Here is a tiny trained network, its code and every weight. The questions are about switching its units off for an input and a target symbol, where a switched-off unit gives its printed mean instead of its output.

import numpy as np


def w(rows, s, z=0):
    codes = np.array(rows[::2]) - 128.0
    scale = np.full(codes.shape[1], s)
    scale[-1] = z or s
    return codes * scale


def norm(h):
    return h / np.sqrt((h * h).mean(-1, keepdims=True) + 1e-5)


def f(y):
    return np.maximum(y, 0)


def softmax(a):
    e = np.exp(a - a.max(-1, keepdims=True))
    return e / e.sum(-1, keepdims=True)


def log_softmax(a):
    a = a - a.max(-1, keepdims=True)
    return a - np.log(np.exp(a).sum(-1, keepdims=True))


def net(x, mask):
    ids = ['ΓΛβεζηθμπστφω'.index(c) for c in x.split()]
    T = len(ids)
    res = E[ids] + P[:T]
    u = 0
    for l in range(3):
        q, k, v = (norm(res) @ M[l].T for M in (Q, K, V))
        z = softmax(np.where(np.tri(T) > 0, q @ k.T / 2**0.5, -1e9)) @ v
        res = res + np.where(mask[u], z, O[l][:, -1]) @ O[l][:, :-1]
        u += 1
        y = f(norm(res) @ A[l][:, :-1].T + A[l][:, -1])
        res = res + np.where(mask[u : u + 4], y, B[l][:, -1]) @ B[l][:, :-1]
        u += 4
    return log_softmax(norm(res)[-1] @ U[:, :-1].T + U[:, -1])


Q, K, V, O, A, B = {}, {}, {}, {}, {}, {}
E = w([
[128,104,177],'Γ',
[131,137,126],'Λ',
[252,91,138],'β',
[142,128,120],'ε',
[125,142,131],'ζ',
[93,85,112],'η',
[96,138,157],'θ',
[139,147,123],'μ',
[93,79,165],'π',
[134,143,126],'σ',
[126,127,122],'τ',
[138,186,186],'φ',
[121,130,127],'ω',
],0.021)
P = w([
[232,147,21],'0',
[244,22,53],'1',
[224,27,69],'2',
[252,70,74],'3',
[232,58,83],'4',
[233,60,79],'5',
[220,69,92],'6',
[221,59,88],'7',
[184,84,116],'8',
[127,111,160],'9',
[198,78,109],'10',
[212,67,96],'11',
[178,88,120],'12',
],0.0028)
Q[0] = w([
[95,161,120],'0.h0',
[129,123,251],'0.h0',
],0.014)
K[0] = w([
[166,62,255],'0.h0',
[91,160,98],'0.h0',
],0.0065)
V[0] = w([
[183,17,187],'0.h0',
[3,201,27],'0.h0',
],0.0036)
O[0] = w([
[172,18,4,192],'0.h0',
[48,40,92,3],'0.h0',
],0.0038,0.0025)
A[0] = w([
[130,190,175,20],'0.n0',
[96,185,220,251],'0.n1',
[163,120,177,35],'0.n2',
[242,2,179,180],'0.n3',
],0.0068,0.0022)
B[0] = w([
[152,175,64,141],'0.n0',
[201,149,128,176],'0.n1',
[70,236,253,141],'0.n2',
[123,188,227,254],'0.n3',
],0.0054,0.0071)
Q[1] = w([
[17,33,3],'1.h0',
[215,145,165],'1.h0',
],0.0062)
K[1] = w([
[134,101,254],'1.h0',
[43,148,19],'1.h0',
],0.0069)
V[1] = w([
[24,190,134],'1.h0',
[135,94,254],'1.h0',
],0.0066)
O[1] = w([
[47,253,98,2],'1.h0',
[155,141,190,104],'1.h0',
],0.0062,0.0022)
A[1] = w([
[39,185,101,137],'1.n0',
[229,229,2,235],'1.n1',
[6,134,66,5],'1.n2',
[26,83,104,124],'1.n3',
],0.005,0.0027)
B[1] = w([
[2,5,104,138],'1.n0',
[76,109,201,255],'1.n1',
[92,213,61,131],'1.n2',
[236,74,144,136],'1.n3',
],0.0047,0.0044)
Q[2] = w([
[92,47,83],'2.h0',
[157,107,254],'2.h0',
],0.0092)
K[2] = w([
[218,146,162],'2.h0',
[1,244,50],'2.h0',
],0.0093)
V[2] = w([
[131,4,94],'2.h0',
[28,181,62],'2.h0',
],0.0039)
O[2] = w([
[145,79,180,65],'2.h0',
[1,160,157,6],'2.h0',
],0.0071,0.0023)
A[2] = w([
[175,63,144,212],'2.n0',
[189,254,93,136],'2.n1',
[107,113,199,4],'2.n2',
[178,138,93,141],'2.n3',
],0.0079,0.0035)
B[2] = w([
[59,99,97,253],'2.n0',
[115,138,72,206],'2.n1',
[93,154,253,145],'2.n2',
[179,133,103,170],'2.n3',
],0.011,0.0059)
U = w([
[167,73,99,117],'Γ',
[121,126,224,253],'Λ',
[155,73,112,63],'β',
[195,90,151,203],'ε',
[85,190,85,64],'ζ',
[82,73,208,116],'η',
[159,226,156,207],'θ',
[125,132,74,83],'μ',
[154,82,111,49],'π',
[130,143,69,82],'σ',
[66,7,101,127],'τ',
[158,138,68,75],'φ',
[41,123,119,152],'ω',
],0.015,0.0034)

Each question gives the input, a string of symbols that net reads in full, and the target symbol t.
The units are the heads (2 rows each of Q, K, V and O) and the neurons (one row each of A and B). Each row of codes is followed by its name. A weight is (code - 128) times the scale printed after its matrix; where a second scale follows, it is the last column's (O, A, B and U).
mask holds one flag per unit, layer by layer, with each layer's heads first. A switched-off unit (its flag False) gives its mean, the last column of its rows in O or B, instead of its output. The means were averaged over made-up inputs and are rounded, as every weight is.
A unit's drop is (log p(t) with every unit on - log p(t) with that unit switched off) / (log p(t) with every unit on - log p(t) with every unit switched off).
The circuit of an input: a set's keep is (log p(t) with only the set's units on - log p(t) with every unit switched off) / (log p(t) with every unit on - log p(t) with every unit switched off). Starting from the 12 units with the biggest drops (on a tie, the unit counted first), units are removed one at a time, each time the one whose removal leaves the highest keep (on an exact tie, the one counted first), for as long as the keep stays at least 0.8.
units of the circuit, in order: the units of the circuit, biggest drop first
top k neurons: the k neurons with the biggest drops, biggest first
k most important neurons of layer l: the k neurons of layer l with the biggest drops, biggest first
input ω ζ φ μ φ σ ω, target ω: units of the circuit, in order : (0.h0; 1.h0; 0.n3)
input τ Λ Γ φ Γ σ ε ε π ε, target τ: top 2 neurons : (0.n3; 0.n2)
input θ π μ ε, target θ: units of the circuit, in order : (0.n3; 1.h0; 2.h0)
input ζ π τ ε μ ω, target ζ: units of the circuit, in order : (0.h0; 1.h0; 2.h0)
input ω π Γ τ π σ Λ, target ω: units of the circuit, in order : (1.h0; 0.h0; 0.n3; 1.n1)
input ζ μ τ σ θ θ φ ε π ζ Γ τ μ, target ζ: units of the circuit, in order : (0.h0; 2.h0; 1.h0; 2.n1)
input Λ τ θ η η η τ Γ β Γ Γ μ ω, target Λ: units of the circuit, in order : (0.n3)
input ω ζ π ω ω τ φ σ, target ω: units of the circuit, in order : (1.h0; 0.h0; 0.n3; 1.n1)
input θ θ π σ β Γ μ ζ φ θ Γ π ω, target θ: top 2 neurons : (2.n0; 1.n1)
input Λ Λ τ τ β θ φ ζ θ Γ μ μ τ, target Λ: 2 most important neurons of layer 2 : (2.n2; 2.n1)
input η μ φ Λ φ π Γ Γ Γ Γ Γ β μ, target η: top 3 neurons : (1.n1; 0.n1; 1.n2)
input Λ ω ε τ μ π η φ μ σ μ, target Λ: top 2 neurons : (1.n1; 0.n1)
input Λ ζ φ Γ Γ β μ ζ, target Λ: top 3 neurons : (0.n1; 1.n1; 0.n3)
input Λ η η Γ ζ μ β τ μ μ μ μ, target Λ: top 2 neurons : (1.n1; 0.n3)
input η Γ ε Γ φ σ Γ σ, target η: top 2 neurons : (1.n1; 0.n1)
input η θ σ ζ θ μ θ Γ Γ β θ σ ε, target η: top 2 neurons : (0.n1; 1.n2)
input ω ε Γ β ω μ Γ τ Γ ω θ μ, target ω: 2 most important neurons of layer 0 : (0.n3; 0.n1)
input ζ ε η Γ φ θ, target ζ: top 3 neurons : (0.n1; 0.n3; 0.n0)
input Λ ω φ θ Γ η η θ ε, target Λ: top neuron : (0.n3)
input ζ η ω, target ζ: most important neuron of layer 2 : (2.n0)
input ζ μ φ θ Γ φ σ τ τ, target ζ: top 2 neurons : (1.n1; 0.n1)
input ω π ζ β θ μ Γ η Γ ζ, target ω: top 4 neurons : (1.n1; 0.n3; 0.n1; 1.n0)
input ζ φ π η ζ θ, target ζ: 2 most important neurons of layer 0 : (0.n1; 0.n3)
input ζ Γ Λ τ φ τ ζ ε Λ θ ε ζ, target ζ: top 4 neurons : (0.n1; 0.n3; 0.n0; 2.n1)
input τ ω τ σ ζ τ τ Γ β Λ σ Λ, target τ: 2 most important neurons of layer 0 : (0.n3; 0.n2)
